Below is a small trained network, with its code and all its weights. Each question gives an input and a target symbol and asks what happens when units are switched off, that is, made to give their printed mean instead of their output.

import numpy as np


def w(rows, s, z=0):
    codes = np.array(rows[::2]) - 128.0
    scale = np.full(codes.shape[1], s)
    scale[-1] = z or s
    return codes * scale


def norm(h):
    return h / np.sqrt((h * h).mean(-1, keepdims=True) + 1e-5)


def f(y):
    return y / 2 * (1 + np.tanh(0.7978845608 * (y + 0.044715 * y**3)))


def softmax(a):
    e = np.exp(a - a.max(-1, keepdims=True))
    return e / e.sum(-1, keepdims=True)


def log_softmax(a):
    a = a - a.max(-1, keepdims=True)
    return a - np.log(np.exp(a).sum(-1, keepdims=True))


def net(x, mask):
    ids = ['αβγζθμξπτψω'.index(c) for c in x.split()]
    T = len(ids)
    res = E[ids] + P[:T]
    r = norm(res)
    for j in range(2):
        rows = slice(3 * j, 3 * j + 3)
        q, k, v = (r @ M[0][rows].T for M in (Q, K, V))
        z = softmax(np.where(np.tri(T) > 0, q @ k.T / 3**0.5, -1e9)) @ v
        o = O[0][rows]
        res = res + np.where(mask[j], z, o[:, -1]) @ o[:, :-1]
    y = f(norm(res) @ A[0][:, :-1].T + A[0][:, -1])
    res = res + np.where(mask[2:14], y, B[0][:, -1]) @ B[0][:, :-1]
    return log_softmax(norm(res)[-1] @ U[:, :-1].T + U[:, -1])


Q, K, V, O, A, B = {}, {}, {}, {}, {}, {}
E = w([
[185,131,11,97,107,144,147],'α',
[171,165,123,118,67,152,125],'β',
[130,56,138,108,89,154,33],'γ',
[99,104,200,211,70,107,118],'ζ',
[115,121,98,96,65,255,201],'θ',
[136,167,105,178,171,40,43],'μ',
[49,83,78,159,169,157,114],'ξ',
[148,160,114,112,147,176,73],'π',
[98,164,173,168,153,177,110],'τ',
[146,55,79,163,56,87,143],'ψ',
[111,184,91,178,115,135,176],'ω',
],0.0029)
P = w([
[149,113,153,111,165,118,159],'0',
[149,77,87,231,126,238,125],'1',
[74,146,127,72,115,81,145],'2',
[156,81,54,227,118,253,135],'3',
[80,147,124,88,110,95,128],'4',
[141,83,72,235,113,231,133],'5',
[102,134,133,118,118,103,127],'6',
[149,96,81,221,113,222,136],'7',
[107,133,138,124,127,106,132],'8',
[151,88,86,230,115,219,116],'9',
[114,131,137,121,133,106,126],'10',
[140,83,78,239,125,215,127],'11',
],0.0043)
Q[0] = w([
[101,174,133,47,144,92,154],'h1',
[119,90,182,108,84,69,126],'h1',
[175,173,133,109,103,133,141],'h1',
[86,165,161,134,121,81,197],'h2',
[145,103,68,131,124,129,166],'h2',
[151,110,139,247,120,192,122],'h2',
],0.012)
K[0] = w([
[64,215,29,143,71,169,68],'h1',
[92,100,157,166,1,76,54],'h1',
[186,205,133,112,71,150,157],'h1',
[56,193,127,205,77,126,164],'h2',
[157,100,56,115,132,141,210],'h2',
[186,91,240,141,207,109,192],'h2',
],0.0083)
V[0] = w([
[161,62,100,127,104,51,127],'h1',
[23,17,109,175,194,88,113],'h1',
[97,164,53,102,193,222,132],'h1',
[82,93,153,167,79,209,245],'h2',
[88,207,254,180,153,48,131],'h2',
[114,55,214,79,101,185,59],'h2',
],0.0048)
O[0] = w([
[119,120,45,153,87,97,106,80],'h1',
[51,45,84,171,186,160,126,45],'h1',
[151,129,145,64,254,152,128,135],'h1',
[25,214,125,145,125,150,153,150],'h2',
[126,102,198,173,102,118,186,249],'h2',
[79,98,186,84,61,159,43,117],'h2',
],0.0059,0.0019)
A[0] = w([
[146,91,141,148,96,97,133,119],'n1',
[172,162,125,103,181,166,115,131],'n2',
[107,155,140,126,183,1,77,112],'n3',
[129,143,156,116,139,111,109,126],'n4',
[188,154,196,129,103,154,120,110],'n5',
[132,193,167,150,79,67,102,151],'n6',
[153,165,131,112,65,93,128,125],'n7',
[73,73,212,158,100,180,141,114],'n8',
[146,146,141,208,154,162,76,146],'n9',
[230,80,180,65,159,177,89,2],'n10',
[69,84,131,123,198,101,126,141],'n11',
[172,104,45,133,104,181,121,153],'n12',
],0.0071,0.0053)
B[0] = w([
[97,154,128,143,127,158,120,145],'n1',
[56,130,167,122,67,100,137,189],'n2',
[170,73,175,169,129,73,142,124],'n3',
[126,116,113,146,115,143,144,131],'n4',
[162,113,42,123,147,142,123,240],'n5',
[169,107,86,146,123,202,133,255],'n6',
[202,145,93,140,151,197,96,217],'n7',
[179,162,208,85,179,126,113,241],'n8',
[142,110,127,49,116,83,188,209],'n9',
[85,55,79,50,54,142,253,180],'n10',
[192,118,112,157,120,188,125,182],'n11',
[131,136,186,103,167,38,105,213],'n12',
],0.0063,0.0031)
U = w([
[150,181,116,81,180,18,103,239],'α',
[215,165,71,139,100,186,105,196],'β',
[102,82,157,95,96,117,2,110],'γ',
[67,116,192,212,40,167,139,99],'ζ',
[23,229,115,70,131,169,110,55],'θ',
[194,41,154,196,144,53,137,102],'μ',
[82,64,80,158,223,195,116,94],'ξ',
[105,68,107,43,81,127,201,176],'π',
[174,149,251,87,189,161,139,14],'τ',
[57,130,46,188,91,61,98,192],'ψ',
[115,193,106,188,168,107,253,3],'ω',
],0.0078,0.0014)

Each question gives the input, a string of symbols that net reads in full, and the target symbol t.
The units are the heads (3 rows each of Q, K, V and O) and the neurons (one row each of A and B). Each row of codes is followed by its name. A weight is (code - 128) times the scale printed after its matrix; where a second scale follows, it is the last column's (O, A, B and U).
mask holds one flag per unit, heads first, then neurons. A switched-off unit (its flag False) gives its mean, the last column of its rows in O or B, instead of its output. The means were averaged over made-up inputs and are rounded, as every weight is.
A unit's drop is (log p(t) with every unit on - log p(t) with that unit switched off) / (log p(t) with every unit on - log p(t) with every unit switched off).
The circuit of an input: a set's keep is (log p(t) with only the set's units on - log p(t) with every unit switched off) / (log p(t) with every unit on - log p(t) with every unit switched off). Starting from the 12 units with the biggest drops (on a tie, the unit counted first), units are removed one at a time, each time the one whose removal leaves the highest keep (on an exact tie, the one counted first), for as long as the keep stays at least 0.8.
units of the circuit, in order: the units of the circuit, biggest drop first
unit that matters most: the unit with the biggest drop
heads that matter: for each layer, one digit per head in row order, 1 if its drop is at least 0.15 and else 0, layers parted by /
drop when u is switched off: that unit's drop, to one decimal
input π α β ψ π θ τ π α θ, target π: heads that matter : 10
input α β θ β ξ π β τ β θ, target α: units of the circuit, in order : n12, h2
input π β θ τ θ ξ β ξ ζ, target ζ: unit that matters most : h1
input ω β π μ, target ω: heads that matter : 01
input ζ ω ζ π, target ζ: heads that matter : 11
input θ ζ β μ π β, target θ: heads that matter : 01
input γ π ξ β θ ξ β γ ω ξ β β, target γ: heads that matter : 01
input ψ β τ ω, target ψ: heads that matter : 10
input ξ θ ξ ξ β β ζ β γ π β ω, target ξ: heads that matter : 10
input π θ π π γ π π θ π τ, target π: units of the circuit, in order : n10, h1, h2
input τ β β β μ γ ω β ω β, target τ: units of the circuit, in order : h2, n8
input ω π ψ π π γ ξ θ ζ π, target ω: heads that matter : 01
input β β β, target β: heads that matter : 00
input ξ π τ γ, target ξ: heads that matter : 10
input μ μ τ π β ω, target μ: heads that matter : 01
input ψ ξ π θ α, target α: heads that matter : 01
input β β ω, target ω: heads that matter : 01
input τ γ β τ, target τ: heads that matter : 00
input τ ξ α θ τ ζ β π, target τ: units of the circuit, in order : h2, n8
input ζ β α τ β β, target ζ: units of the circuit, in order : h2
input θ θ τ β π ξ, target θ: units of the circuit, in order : h2
input π β θ ξ ζ γ π β β ω, target π: units of the circuit, in order : h1, n10, h2
input θ α β ζ β β γ, target γ: drop when h1 is switched off : 0.2
input π ζ β ξ ξ ψ π θ, target π: drop when h1 is switched off : 0.4
input ξ ψ π π β ζ ξ ψ μ π ψ α, target ξ: drop when h1 is switched off : 2.4
input τ β τ τ ζ τ, target τ: drop when n1 is switched off : 0.0
input ω μ π π α ψ, target ω: units of the circuit, in order : h2
